Up to rounding, each matrix moves every point onto a flat space through zero. How many dimensions does that space have?
[[ 0.27  0.28  0.06 -0.14  0.00  0.31 -0.03]
 [ 0.28  0.30  0.07 -0.14  0.00  0.32 -0.03]
 [ 0.06  0.07  0.02 -0.03  0.00  0.07 -0.01]
 [-0.14 -0.14 -0.03  0.07  0.00 -0.15  0.01]
 [ 0.00  0.00  0.00  0.00  0.00  0.00  0.00]
 [ 0.31  0.32  0.07 -0.15  0.00  0.35 -0.03]
 [-0.03 -0.03 -0.01  0.01  0.00 -0.03  0.00]]
 -> 1

[[ 0.58 -0.36 -0.08  0.26  0.07 -0.17  0.05]
 [-0.36  0.34  0.17 -0.06 -0.22 -0.10  0.03]
 [-0.08  0.17  0.14  0.07 -0.20 -0.19  0.06]
 [ 0.26 -0.06  0.07  0.40 -0.28  0.03  0.29]
 [ 0.07 -0.22 -0.20 -0.28  0.40  0.06 -0.26]
 [-0.17 -0.10 -0.19  0.03  0.06  0.86  0.21]
 [ 0.05  0.03  0.06  0.29 -0.26  0.21  0.28]]
 -> 3

[[ 0.80  0.05  0.25  0.14  0.14  0.23 -0.04]
 [ 0.05  0.50 -0.19  0.00  0.10  0.14  0.42]
 [ 0.25 -0.19  0.33 -0.08 -0.31  0.12 -0.08]
 [ 0.14  0.00 -0.08  0.87 -0.06 -0.28  0.05]
 [ 0.14  0.10 -0.31 -0.06  0.78 -0.03 -0.21]
 [ 0.23  0.14  0.12 -0.28 -0.03  0.24  0.12]
 [-0.04  0.42 -0.08  0.05 -0.21  0.12  0.47]]
 -> 4

[[ 0.98 -0.03  0.04 -0.09  0.00  0.06  0.00]
 [-0.03  0.95  0.07 -0.17 -0.01  0.11 -0.01]
 [ 0.04  0.07  0.91  0.23  0.01 -0.15  0.01]
 [-0.09 -0.17  0.23  0.41 -0.02  0.39 -0.02]
 [ 0.00 -0.01  0.01 -0.02  1.00  0.01  0.00]
 [ 0.06  0.11 -0.15  0.39  0.01  0.74  0.01]
 [ 0.00 -0.01  0.01 -0.02  0.00  0.01  1.00]]
 -> 6

[[ 0.06 -0.11 -0.01  0.19  0.09 -0.07 -0.02]
 [-0.11  0.19  0.01 -0.32 -0.15  0.12  0.04]
 [-0.01  0.01  0.00 -0.02 -0.01  0.01  0.00]
 [ 0.19 -0.32 -0.02  0.54  0.26 -0.20 -0.07]
 [ 0.09 -0.15 -0.01  0.26  0.12 -0.10 -0.03]
 [-0.07  0.12  0.01 -0.20 -0.10  0.07  0.03]
 [-0.02  0.04  0.00 -0.07 -0.03  0.03  0.01]]
 -> 1

[[ 0.01 -0.02 -0.05  0.04 -0.06  0.03 -0.01]
 [-0.02  0.03  0.08 -0.07  0.11 -0.06  0.03]
 [-0.05  0.08  0.22 -0.19  0.31 -0.16  0.07]
 [ 0.04 -0.07 -0.19  0.17 -0.27  0.14 -0.06]
 [-0.06  0.11  0.31 -0.27  0.43 -0.22  0.10]
 [ 0.03 -0.06 -0.16  0.14 -0.22  0.11 -0.05]
 [-0.01  0.03  0.07 -0.06  0.10 -0.05  0.02]]
 -> 1

[[ 0.32 -0.08  0.17  0.09 -0.30 -0.18  0.22]
 [-0.08  0.54  0.26 -0.03  0.33  0.06  0.25]
 [ 0.17  0.26  0.73  0.23 -0.01 -0.14 -0.16]
 [ 0.09 -0.03  0.23  0.43 -0.20  0.38 -0.04]
 [-0.30  0.33 -0.01 -0.20  0.44  0.02 -0.09]
 [-0.18  0.06 -0.14  0.38  0.02  0.72  0.04]
 [ 0.22  0.25 -0.16 -0.04 -0.09  0.04  0.82]]
 -> 4

[[ 0.40 -0.06 -0.17  0.13 -0.20  0.24 -0.31]
 [-0.06  0.97 -0.02  0.04  0.05  0.13  0.03]
 [-0.17 -0.02  0.95  0.04 -0.04  0.10 -0.07]
 [ 0.13  0.04  0.04  0.94 -0.04 -0.18  0.00]
 [-0.20  0.05 -0.04 -0.04  0.71 -0.28 -0.29]
 [ 0.24  0.13  0.10 -0.18 -0.28  0.34 -0.18]
 [-0.31  0.03 -0.07  0.00 -0.29 -0.18  0.69]]
 -> 5

[[ 0.32 -0.12 -0.33  0.15 -0.03  0.26  0.02]
 [-0.12  0.93 -0.05 -0.09  0.14  0.12 -0.03]
 [-0.33 -0.05  0.70  0.19  0.09 -0.09 -0.21]
 [ 0.15 -0.09  0.19  0.60  0.30  0.28  0.06]
 [-0.03  0.14  0.09  0.30  0.37 -0.05  0.34]
 [ 0.26  0.12 -0.09  0.28 -0.05  0.48 -0.28]
 [ 0.02 -0.03 -0.21  0.06  0.34 -0.28  0.59]]
 -> 4

[[ 0.00  0.00  0.02 -0.01  0.00  0.03  0.00]
 [ 0.00  0.01 -0.05  0.02  0.00 -0.06  0.00]
 [ 0.02 -0.05  0.43 -0.13  0.01  0.47  0.03]
 [-0.01  0.02 -0.13  0.04  0.00 -0.14 -0.01]
 [ 0.00  0.00  0.01  0.00  0.00  0.02  0.00]
 [ 0.03 -0.06  0.47 -0.14  0.02  0.52  0.03]
 [ 0.00  0.00  0.03 -0.01  0.00  0.03  0.00]]
 -> 1

[[ 0.65  0.26  0.13 -0.17 -0.04 -0.12 -0.32]
 [ 0.26  0.17 -0.02  0.09 -0.07 -0.23 -0.09]
 [ 0.13 -0.02  0.74 -0.15 -0.30  0.09  0.22]
 [-0.17  0.09 -0.15  0.37 -0.13 -0.37  0.16]
 [-0.04 -0.07 -0.30 -0.13  0.24  0.19 -0.17]
 [-0.12 -0.23  0.09 -0.37  0.19  0.50 -0.05]
 [-0.32 -0.09  0.22  0.16 -0.17 -0.05  0.31]]
 -> 3

[[ 0.21  0.34  0.12  0.14 -0.13 -0.04  0.02]
 [ 0.34  0.53  0.19  0.22 -0.21 -0.07  0.03]
 [ 0.12  0.19  0.07  0.08 -0.08 -0.02  0.01]
 [ 0.14  0.22  0.08  0.09 -0.09 -0.03  0.01]
 [-0.13 -0.21 -0.08 -0.09  0.08  0.03 -0.01]
 [-0.04 -0.07 -0.02 -0.03  0.03  0.01  0.00]
 [ 0.02  0.03  0.01  0.01 -0.01  0.00  0.00]]
 -> 1

[[ 0.47  0.28  0.04 -0.24  0.03 -0.23  0.25]
 [ 0.28  0.83 -0.03  0.16 -0.14  0.03 -0.14]
 [ 0.04 -0.03  0.99  0.03 -0.03  0.00 -0.02]
 [-0.24  0.16  0.03  0.85  0.17  0.02  0.12]
 [ 0.03 -0.14 -0.03  0.17  0.41 -0.43 -0.06]
 [-0.23  0.03  0.00  0.02 -0.43  0.56  0.07]
 [ 0.25 -0.14 -0.02  0.12 -0.06  0.07  0.88]]
 -> 5

[[ 0.69  0.14  0.17  0.33  0.08 -0.19  0.11]
 [ 0.14  0.26  0.09  0.20  0.01  0.26 -0.24]
 [ 0.17  0.09  0.86 -0.27 -0.06  0.06 -0.01]
 [ 0.33  0.20 -0.27  0.47 -0.11  0.11 -0.01]
 [ 0.08  0.01 -0.06 -0.11  0.98  0.04 -0.01]
 [-0.19  0.26  0.06  0.11  0.04  0.84  0.12]
 [ 0.11 -0.24 -0.01 -0.01 -0.01  0.12  0.91]]
 -> 5

[[ 0.50  0.11  0.08 -0.23  0.08  0.40 -0.09]
 [ 0.11  0.93  0.09 -0.11 -0.01 -0.19  0.03]
 [ 0.08  0.09  0.77  0.38 -0.04  0.15 -0.02]
 [-0.23 -0.11  0.38  0.37  0.07 -0.14  0.00]
 [ 0.08 -0.01 -0.04  0.07  0.98 -0.04  0.01]
 [ 0.40 -0.19  0.15 -0.14 -0.04  0.48  0.10]
 [-0.09  0.03 -0.02  0.00  0.01  0.10  0.98]]
 -> 5

[[ 0.06  0.01 -0.01  0.09  0.05 -0.20 -0.04]
 [ 0.01  0.00  0.01 -0.01 -0.02 -0.04  0.01]
 [-0.01  0.01  0.14 -0.21 -0.21 -0.11  0.15]
 [ 0.09 -0.01 -0.21  0.39  0.34 -0.09 -0.24]
 [ 0.05 -0.02 -0.21  0.34  0.32  0.05 -0.23]
 [-0.20 -0.04 -0.11 -0.09  0.05  0.93 -0.02]
 [-0.04  0.01  0.15 -0.24 -0.23 -0.02  0.16]]
 -> 2

[[ 0.15  0.01  0.17 -0.10 -0.24 -0.09 -0.15]
 [ 0.01  0.00  0.00  0.00 -0.03  0.06 -0.02]
 [ 0.17  0.00  0.19 -0.12 -0.24 -0.17 -0.16]
 [-0.10  0.00 -0.12  0.08  0.15  0.11  0.10]
 [-0.24 -0.03 -0.24  0.15  0.48 -0.15  0.30]
 [-0.09  0.06 -0.17  0.11 -0.15  0.91 -0.07]
 [-0.15 -0.02 -0.16  0.10  0.30 -0.07  0.19]]
 -> 2

[[ 0.02 -0.04  0.05  0.06 -0.08 -0.01 -0.06]
 [-0.04  0.07 -0.10 -0.12  0.16  0.02  0.13]
 [ 0.05 -0.10  0.13  0.16 -0.22 -0.03 -0.17]
 [ 0.06 -0.12  0.16  0.19 -0.26 -0.04 -0.20]
 [-0.08  0.16 -0.22 -0.26  0.37  0.05  0.28]
 [-0.01  0.02 -0.03 -0.04  0.05  0.01  0.04]
 [-0.06  0.13 -0.17 -0.20  0.28  0.04  0.22]]
 -> 1

[[ 0.13 -0.08 -0.06  0.03 -0.11  0.29  0.06]
 [-0.08  0.04  0.03 -0.02  0.07 -0.17 -0.04]
 [-0.06  0.03  0.03 -0.01  0.05 -0.13 -0.03]
 [ 0.03 -0.02 -0.01  0.01 -0.02  0.06  0.01]
 [-0.11  0.07  0.05 -0.02  0.10 -0.26 -0.06]
 [ 0.29 -0.17 -0.13  0.06 -0.26  0.67  0.14]
 [ 0.06 -0.04 -0.03  0.01 -0.06  0.14  0.03]]
 -> 1

[[ 0.99 -0.08 -0.02 -0.02  0.00 -0.01 -0.02]
 [-0.08  0.15 -0.22 -0.19  0.05 -0.09 -0.17]
 [-0.02 -0.22  0.94 -0.05  0.01 -0.02 -0.04]
 [-0.02 -0.19 -0.05  0.96  0.01 -0.02 -0.04]
 [ 0.00  0.05  0.01  0.01  1.00  0.01  0.01]
 [-0.01 -0.09 -0.02 -0.02  0.01  0.99 -0.02]
 [-0.02 -0.17 -0.04 -0.04  0.01 -0.02  0.97]]
 -> 6

[[ 0.46 -0.15  0.18 -0.16 -0.26  0.09 -0.30]
 [-0.15  0.21  0.03 -0.17  0.01 -0.28  0.19]
 [ 0.18  0.03  0.13 -0.19 -0.15 -0.11 -0.07]
 [-0.16 -0.17 -0.19  0.37  0.20  0.32 -0.02]
 [-0.26  0.01 -0.15  0.20  0.19  0.07  0.13]
 [ 0.09 -0.28 -0.11  0.32  0.07  0.40 -0.19]
 [-0.30  0.19 -0.07 -0.02  0.13 -0.19  0.25]]
 -> 2

[[ 0.95 -0.03 -0.13 -0.13 -0.08 -0.07 -0.05]
 [-0.03  0.98 -0.08 -0.08 -0.05 -0.04 -0.03]
 [-0.13 -0.08  0.67 -0.32 -0.20 -0.18 -0.13]
 [-0.13 -0.08 -0.32  0.68 -0.20 -0.18 -0.13]
 [-0.08 -0.05 -0.20 -0.20  0.88 -0.11 -0.08]
 [-0.07 -0.04 -0.18 -0.18 -0.11  0.90 -0.07]
 [-0.05 -0.03 -0.13 -0.13 -0.08 -0.07  0.95]]
 -> 6

[[ 0.18  0.10  0.23 -0.27  0.11  0.03 -0.01]
 [ 0.10  0.22  0.26  0.11  0.28  0.04  0.00]
 [ 0.23  0.26  0.41 -0.12  0.30  0.05 -0.13]
 [-0.27  0.11 -0.12  0.84  0.18  0.00 -0.06]
 [ 0.11  0.28  0.30  0.18  0.39  0.06  0.14]
 [ 0.03  0.04  0.05  0.00  0.06  0.01  0.04]
 [-0.01  0.00 -0.13 -0.06  0.14  0.04  0.95]]
 -> 3

[[ 0.97 -0.11  0.08  0.10 -0.05  0.00 -0.01]
 [-0.11  0.62  0.26  0.35 -0.19  0.02 -0.03]
 [ 0.08  0.26  0.82 -0.24  0.13 -0.01  0.02]
 [ 0.10  0.35 -0.24  0.68  0.17 -0.02  0.03]
 [-0.05 -0.19  0.13  0.17  0.91  0.01 -0.02]
 [ 0.00  0.02 -0.01 -0.02  0.01  1.00  0.00]
 [-0.01 -0.03  0.02  0.03 -0.02  0.00  1.00]]
 -> 6

[[ 0.45  0.00  0.14  0.32  0.22 -0.13  0.25]
 [ 0.00  0.00  0.00  0.00  0.00  0.00  0.00]
 [ 0.14  0.00  0.04  0.10  0.07 -0.04  0.08]
 [ 0.32  0.00  0.10  0.23  0.15 -0.09  0.18]
 [ 0.22  0.00  0.07  0.15  0.11 -0.06  0.12]
 [-0.13  0.00 -0.04 -0.09 -0.06  0.04 -0.07]
 [ 0.25  0.00  0.08  0.18  0.12 -0.07  0.14]]
 -> 1
